In the rows, zero is written as 128.
[122 142 135  13 194 151 148 118 112 124 121 134 108 109 155 162  88  84
 143 171 136 128 143 176  20 113 119 155 138 131 178 154 109  94  96 121
 133 128 180 123 101] : 9
[131 170 157  71 181 109  83  73 116  80 158 128  56  91 141 173 125 145
 151 144  78 171 162 104 153 161 141  90 124 163  22  89 224 184  91 100
 126 114 157 155 132] : 4
[141 141 101 111 124 132 123 112 124 132 133 111 118  75 140 112  87 107
 131 124 117 123  98 127 158 149 130 103 143 140 210 177 153 106 145 124
 125 174  91 116 100] : 9
[157  95 115 135  65  82 102 122  75 130  75 141  50  90 187  93 113 184
 172 111 105 112 104 168 155 145 137  63 156 185  51 122 185 117 122 150
 115 124 115  85  88] : 6
[ 95 111 143 131 153 150 152 120  67 132 113 161 126 133 122 115 161  84
 101 111 163 145 198 173 137 149  95 141 112 174 152 104 106 116 126 158
 114  43 168  89 100] : 7
[ 98 224 154 155 216 116 111 120 192 147 116 182 166 153  67  80 158 153
 201  94 129 139 169 153 151 132 161 109  87 133  68 102 146 120 121  42
 151 140 133  68  96] : 4
[ 94  76 135 120 136  81  90 148 116 112 129 174 116 138 116 147 110 154
 138 130 134 152 120 127 158 164 140 152 155 165  72 150 102 121  76 110
 114 152  94 113 155] : 4
[134 133 140 114 144 125 137 159 156 115  94 163 153 146 118 138 143 103
  95 104 148 144 153  93  86 131 122 152 126 131 146 135 178 139 183 124
 119 127  84 142 117] : 0
[160 127 132 129 127  77 153  99 125 158  99 105 133 124 196 101 144  99
  93 136 116  91 133 135  94 123 117 130 141 140 142 175 162 110 165 139
 147 134 128 109  88] : 0
[116 132  99 126 163 138 104 120 133 134 148 121 133 142 117 181 135 108
 147 153 130 125 118 111 127 162 153 159 120 111  81 149 142 147  75  87
 102 159 138 172 133] : 9
[136 127 102 157  61  81 126 161 143 177 114 117 171 122 141 159 184  82
 128 135 114  87 111 137  30 148 111 136 132 174  78 171 106 148  87  67
 111 113 125  71 147] : 9
[158  74 182 128 138  70 130 137 117 158 115 161 143 139 120 120 142 139
 129 105  83 127 159 115  55 138 147 133 121 145 113 133 179 164 129  56
 121  87 131 159 132] : 2
[144 123 144 198  98 102 133 133 154 154 125 132 181 173 155 108 174  92
  76 113 161  99 145 113 173 134 115 169 114 102 111  68  96 176 129 117
 118 111  91 125 164] : 5
[149 128 130 119 102 162  52 155 104 105 164  80 114  88 107 120 131 154
 118 129 120 100 116 131  97 159 127 106 137 150 105  95 181 163 122 123
 134 115 131 133 136] : 8
[128  79 147  65 166 143 112 179 113 117 142 175 164 130  82 185  99 144
 132 124 120 144 149  77  58 146 153 124 161 165  51  80 128 106 130  67
  88 134 109 151 179] : 2
[ 90  95  93 109 158 157 157 111 142 110 111 151 142 150  84 133 167 109
 114 135 142 161 172 123 210 154 142 198 118  70 184 135 100 114 155 118
 127 140 153 169 105] : 7
[142 171 149 129 130 158 174 121  91 127 155 136 162 154 121 113 125 105
 119 113 161  98 147 155 134 128 126 129  92  90 159  96 100 115 135 143
 112  86 168 135 112] : 1
[131 144 174  85 124 109 135  97  97 137 164  99  76  90 149 139  89 156
 128 156  93 135 159 108 115 158 118 130 144 143  58  80 129 128 141 139
  97 122 152 152 163] : 5
[148 138 126 108 151 107 131 141 112 180 108 115 166 104 169 126  92 129
 145  82 118 136 129 119  82 144 155 132 112 157  85 125 166 156 100  77
 102  89 110 121 140] : 1
[181 125 168 166 176 127  85 100 135 140 135 212 131 224 100 166 161 135
 126 125 128  73 151 105 206 163 137 103 166 173 139 124 191 131 101  57
 152 202 125 145 126] : 3
[118 127 131 147 120 138 117 171 151 135 138 121 120 112 120  86 131 184
 148  90 120 167  99 120 143 113 112  96  87 139 126 121 140 173 115 115
 157 107 107 117 129] : 8
[125 160  93 133 139 119 110  95 102 110 121 157 146 165 142 134 131  77
  96  95 153 161 157 182  50 125 130 113 138 171 146 159 172 108 115 137
 120 116 131  88 123] : 0
[130 113  97 130 134 131 132 109 127 122 111 130 130 148 161 177 134  82
 128 142 142 130 124  99  91 130 125 157 124 137  72 115 155 131 151 125
 113 158 144 127 112] : 6
[146 157 109 100 131 131  89 135  99 116 168 110 168 144 110 136 125 123
 123  71 151 116 122 149  62  97 120  82 103 115 206 194 160 117 145 126
 148 148 130 140 121] : 8
[144 170 148 128 155 119 128 106 143 105 165 139 101 143 130 119 118 134
 134  98 108 157 137 154 192 115 130 106 113 126  63  82 135 132 107 127
 148 146 125 128 166] : 1
[101 169 101 125 143 146 110 122 112 150  51 133 146 152  67 106 101 103
 132 105 155  75 130 114 124 167  97 170 181  94 174 161  81 174 133 131
 129 110  91  90  65] : 6
[163 179 123 122  68  89  85  96 165 108 111 156 122 160 131 157 147 104
  92 181  91  52 141 128  31  96  90 177 150  96 194 193  98 125 151 159
 147 202 127 154 135] : 5
[154  83 172 143 114 125 146 104 151 113 138 175 118 118  64 110 114 175
 114 123 101 116 147 156 221 134 155  74 190 132 173 168 195 105 142  72
 183 208 101 126 111] : 10
[137  33  95 170  95 122 123 100 125 127 141  66  76 108 167 135 132 147
 117 180 126 150  72 124 135 131  97  99 147 174 125 155 107 133  89 151
 133 132 128 123 158] : 10
[141 148 137 153 155 150 177 176 145 158 127 119 123 124 173 108 149 153
 140 123 135 127 105  79 145  81 108  90  81 124 144 127 107 148 115 137
 169  88 105 111 131] : 10
[141  94  93  41 123 108  90 144 116 134 135 144 173 155 131 122 139 128
 130 115 135 113 112 131 106 104 146 161 117 120 141 145 134 126  98  96
 120 122 121 156 164] : 3
[ 98 110  82 164 113 157 109 169 115 148 110 127 161  94  94   4 115 145
 147 150 120  70  83 130 171 148 100 135 153 182 211 102  87 119 140 137
 199 123 131  91  98] : 6
[ 88 128 179 151 203 159 146 162 137 174 139 156 157 124  75  71 176 166
 112  92 134 138 175  99 229 130 135 126  60 125 180  85  78 137 130  79
 156  65  95 143 127] : 2
[191 186 106 139 146 135 135 144 127 120 130 163 128 187 131 160 111  59
 132 108 124 127 137 134 113 112 108 154 125 136 111 119 129 138 106 144
 121 119 144 129 163] : 1
[165 131 116 110  90  83 175 139 111 163 177  96 155 136 200 111 109 116
 113 140 110 131  83 140  83  97 135 108 113 160 128 181 132  75 134 144
  89 124 141 114 162] : 0
[146  82  65 172  65 134 115 160  98 113 149 100 157 116 108 133 131  80
 119 131 139 102  87 124 127 168 126 132 142 153 124 124 126 125 119 127
  89 136 119 130 149] : 9
[104 184 152 147 101  47 139 153 163 148 129 172 142  40 213  15 156 167
 174 126  93 128 122 155 225 120 153 104  69 156  90  56 134 160 147 122
 152  95 102  73 115] : 7
[140 134 158 105 140 100 141 138 108 117 123 146 129  57 104  95 111 144
 107  96 100 130 168 120 139 135 120 140 121 144 142 110 159 158 162 117
 140  90 107 165 153] : 5
[167 173  96 106 141 123 103 101 141  97 130 128 101 118 126 193 149  97
 124 109 115 165 150 134 141 146 134 115 141 134  86 128 163 147 117 107
 124 137 125 149 174] : 1
[153 155  97 101 148  95  81  94 123 167 115 109 124 171 155 117 126  99
 161 109 144 149 118 140 130 135 123 127 141 140 115 151 148 130 117 117
 103 109 119 116 150] : 6
[130 105  79 148 114 105 117 133 112 149 143 106  78 113 149 127 115 150
 124 118 110 143  85 172  87  77 137 135 106 124 147 200  82 113  67 163
 143 109 127 111 144] : 2
[191  86 154  69 149  96 123 160 148 155 107 154 111 160 147 102 165 147
 159  98 108 134 129 138 119 106 143 111 127 139 115 133 202 122 136  74
 140 135 131 133 133] : 3
[ 89 189 124 109 118 116 152 150 148 133 121 153 164 152 119  87 108 133
 122 112 122 103 132 129  67 123 126 165 121 105 160 118 115 151 131 121
 172 128 123  97  92] : 0
[118 155 135 126 166 117 124  88 129 117 146 119 144 115 144 125  93 117
 125 116 146 152 114 161  93  99  85  79 132 163 130 139 104 153 109 132
 154 124 133  87 132] : 8
[158 119 121  90 165  70 109 144 115 160 166 127 142  89 202  83 147 112
 134 126  84 137 112 114 171 114 164 118  73 134  93 133 158 125 130  98
 120 125 109 145 140] : 2
[128 111 107 162 115 144 145 110 111 140 101 121 117 130 114 122 104 132
 140 125 139 108 117 113 114 164 114 138 151 135 154 129 107  93 127 125
 131 132 123 110 108] : 9
[ 88 113 117 158  95 167 109 166 142 115 115 134 141 151  55 132 110 124
 111 111 113 100 168 106  58 141 123 186 157 133 209 110 130 141 165 145
 161 160 131 132 112] : 7
[138  86 160 130 155 176 169  82 109 107 134 111 106 146 120 177 121 122
 109 151 185 109 161 142 112  98  95  77 126 139 181 105 138 120 138 155
 143 115 169 151 100] : 10
[166 116 148 159 170 130  70 102 136 137 187 143 154 170  87 139 122  94
  97 148 124 115 132 156  92  80 128 114 122 166 201 188 141  90 124 133
 107 155 127 167 169] : 2
[159 178 109 151 144 162 140  86 149 130 136 100 139 112 133 119 121  89
 114 170 121 116  82 132 129 125 124 130 150  92 144 176 104 116 100 134
 101 129 119 106 129] : 9
[139 115  98 124 135 133 115 143 102 154 121 106 133 113  81 121 114 148
 154 124 142  83 131 126  92 160 114 140 139 140  74 117 139 117 139 112
 116 130 156 137 111] : 5
[129 184 107  95 174 102 124 125 119 143 151 118 158 138  92 133  96 105
 169  92 127 128 141 143 132 146 176 167  90  99 123 152 166 156 102  73
 103 117 153 133 109] : 4
[144  72  80 115 132 108 125 100 110  96 128 127 120 125 151 128 100  99
  89 140 115 168 109 127 223 132 116 177 146 124 156 149  86 151  86 161
 127 120 106 197 194] : 1
[147 159 111 123 139 143 116 116 149 106 124 105 108 166 107 168 152  93
 105 104 125 147 147 112 121 101 103 148 119  98 137 150 107 119 160 172
  88 129 107 134 155] : 7
[151 105 185 139  93  92 130 136 116 136 141 155 140 167 142 157 204 108
  42 154  91 121 179  78  51 169 121 168 149 164 210 197 147  91 172 110
 132 126 120 168 178] : 0
[ 68 148 127 118 138 142 130 145 128 134 109 153 149 140 119 122 127 117
 146 128 152 113 152 153 117 127 126 136 125 147 129  74  95 172 107 113
 153 115 148 104 103] : 6
[ 75 132 146 141 103 115 184  89 144 104 138 159 140 126 171  99 132 161
 114 118 140 165 107 110 146 110  83  94  81 100 163 129  69 129 161 139
 173 161 122  85  79] : 8
[141 192  78 128 113 137 131 158 134 104 143 105 120 161  66 203 128 135
 154  66 125 105 106 110  36 147 133 111 164  76 149 168 140 146 139 109
 148 172 138 101 110] : 7
[112 121 177 109 128 133 168  91 132 120 126 181 145 136 130 162 176 121
  80 111 154 124 197 166 120 129 160 124 130 127 216 117 121  89 157  79
 156 159 140  98 118] : 3
[146 168  95  86 158 124 134  65 133 151 110  90 131 141 150 128 134 107
 108 153 105 132 138 125  98 124 115 179 136  74 124 154  89 155  88 114
 119  98 154 150 151] : 5
[115 159 170  94 139 146 140 127 110 149 135 144 136 130 148 114 101 123
 113 108 171 138 146 138 130 144 115 128 124 125 171 118  79  78 153 151
 105 115  97  91 129] : 1
[ 89 154  65  42 128 188 135 111  73 110 122 122  76  36  95  70  55 126
 166 161  91 164 110 190 190 167 124  87 169 158 130 148  91  84  91 150
  86 132 146  75  74] : 9
[186 131 100  97 138 103 122 133  94 125  97 135 146 140 133 146 118 130
 126  74 137  78 153 123 123 113 122 113 125 126 165 124 153 136 135 114
 137 129 121 179 133] : 5
[111 120  84  64 175 134  98 116  97 127 126 121 110 127 127 175 147 135
 121 102 119 162 160 121 131 137 138 152 118 137 130 167 142 118  93 115
 128 110 138 157 145] : 7
[140 102 164 183 122 106  84 188 128 109 139 153 108  95 172  71 118 156
 149 143 136 119  65 171 180 125 146 104  85 193  22  71 150 161  66 149
  74  99  89  73 122] : 4
[113 108  94 176 121 156 132 118 106 120 117 138 118  81 101 125 102 144
 151 133 149  83 117 146 168 174 138 129 116 171  97  76 139  98 115 108
 130 151 137 105  79] : 9
[167 114 144 168  70  95 190 100 159 129 113 121 116 129 182 155 149 114
 106 148 121  99 147 134 114 138 148 149 149  81  50  80 134 109 182 115
 118 198 151 101 111] : 5
[126  67  78 141  71 103 126  89  91 135 133 152 129 194 144 232 158  75
 101 123 162 148 153 124  52 157 119 116 155 141 123 148 121 130 104 106
 109 130 160 119 130] : 2
[ 52 114 103 108 169 141  98  89 117 115 114 121 130 121  93 155 121 106
 127 126 118 160 204 156 134 160 156 161 147 140  95 115 125 137 126 119
 102 165 150 136 107] : 7
[162 174 128 125 130  93 125 133 115 143 136  91 168 127 144 145 158  81
 126 103 107 104 163 110 117 157 187 139 120  90 125 152 171 155 138  79
  95 119 135 136 126] : 4
[202  94 102 187  63  76 138  96 154 140 121 137 118 157 142 124 117 167
 122 125  88  79  94  86 183 120 139 124 167 102 186 129 117 112 142 110
 179 169 103 153 154] : 2
[155 105 110  91 131 134 149 159  99 164 144 107 103 162 101 127  94 150
 146  79  82 166 127  61 134 133 127 127 106 128 156 129 104 110 141 107
  93 104 114 155 160] : 2
[165 140 116  99 142  88 112 109 110 176 119 148 179 172 161 148 132  64
 124  97 163  98 144 172  56 115 125 148 118 182 187 133 155 181  70  73
 127  63 152 104 149] : 3
[123 164 130 151 168 115 124 207 147 143 131 145 170 131 128 130 182 125
 151  66 148 135 151 104 129 108 131 124  56 158  92  80 130 150 142 110
 119  79 102 122 160] : 7
[117  62 120  74 137 111  35 124 163  80 136 151 150 182 129  91 111 101
 124 172  86 190 104 174  43 121 116 122 235 142  73 165 130 133  93 114
 148 233 126 107 165] : 8
[173  65 134  99 103 129 114 155 147  94  89 126 102 211  72 160 133  84
 110 120  96 129 166 106  85 152 105 207 188  87 103 111 117 129 167 132
 121 176 128 179 165] : 1
[130  98 124  99 148 111 140 143 164 122 126 165 126 130 125 161 136 119
 146 165 103 147 131 120 140 110 146 142 120 119  79 175 163 152 114  87
 124 184 124 156 122] : 10
[100 189 138 131 133 111 124  93 133 100 119 133 113  77 162  91 153 122
  85 128 146 151 138 172 140 141 147 131 108  99 150 147 143 147 141 157
 117  96  90 102  96] : 0
[148 117 152 127 147 117 140 154 129 128 161 118 141  79 146 107 154 113
 114 152 143 121 118 141 162 115 127 120  90 153 139 126 116 126 131 119
 122  95 107 123 164] : 10
[151 217 122 107 125 117 138 159 123 122 137 110 134 133  96 138 160 115
 129  53 111 116 149 112 157 159 132 148  89  80  88  88 103 169 129  87
 126  90 105 123 159] : 1
[106 127 134  75 116 107 128 156 124 116 127 142 128  92 170 115 155 101
 130 135 113 127 180 135 147 136 144 139 122 131 147  93 139 121 183 144
 134 147 140 131 109] : 7
[165 107 161 100 131 153 156 138 106 103 165  74 136 145 111 170 140  71
 100 149 143  80 128 197  19 119 116 135 116 100 138 123 131 159 120 129
 104 114 208 154 105] : 1
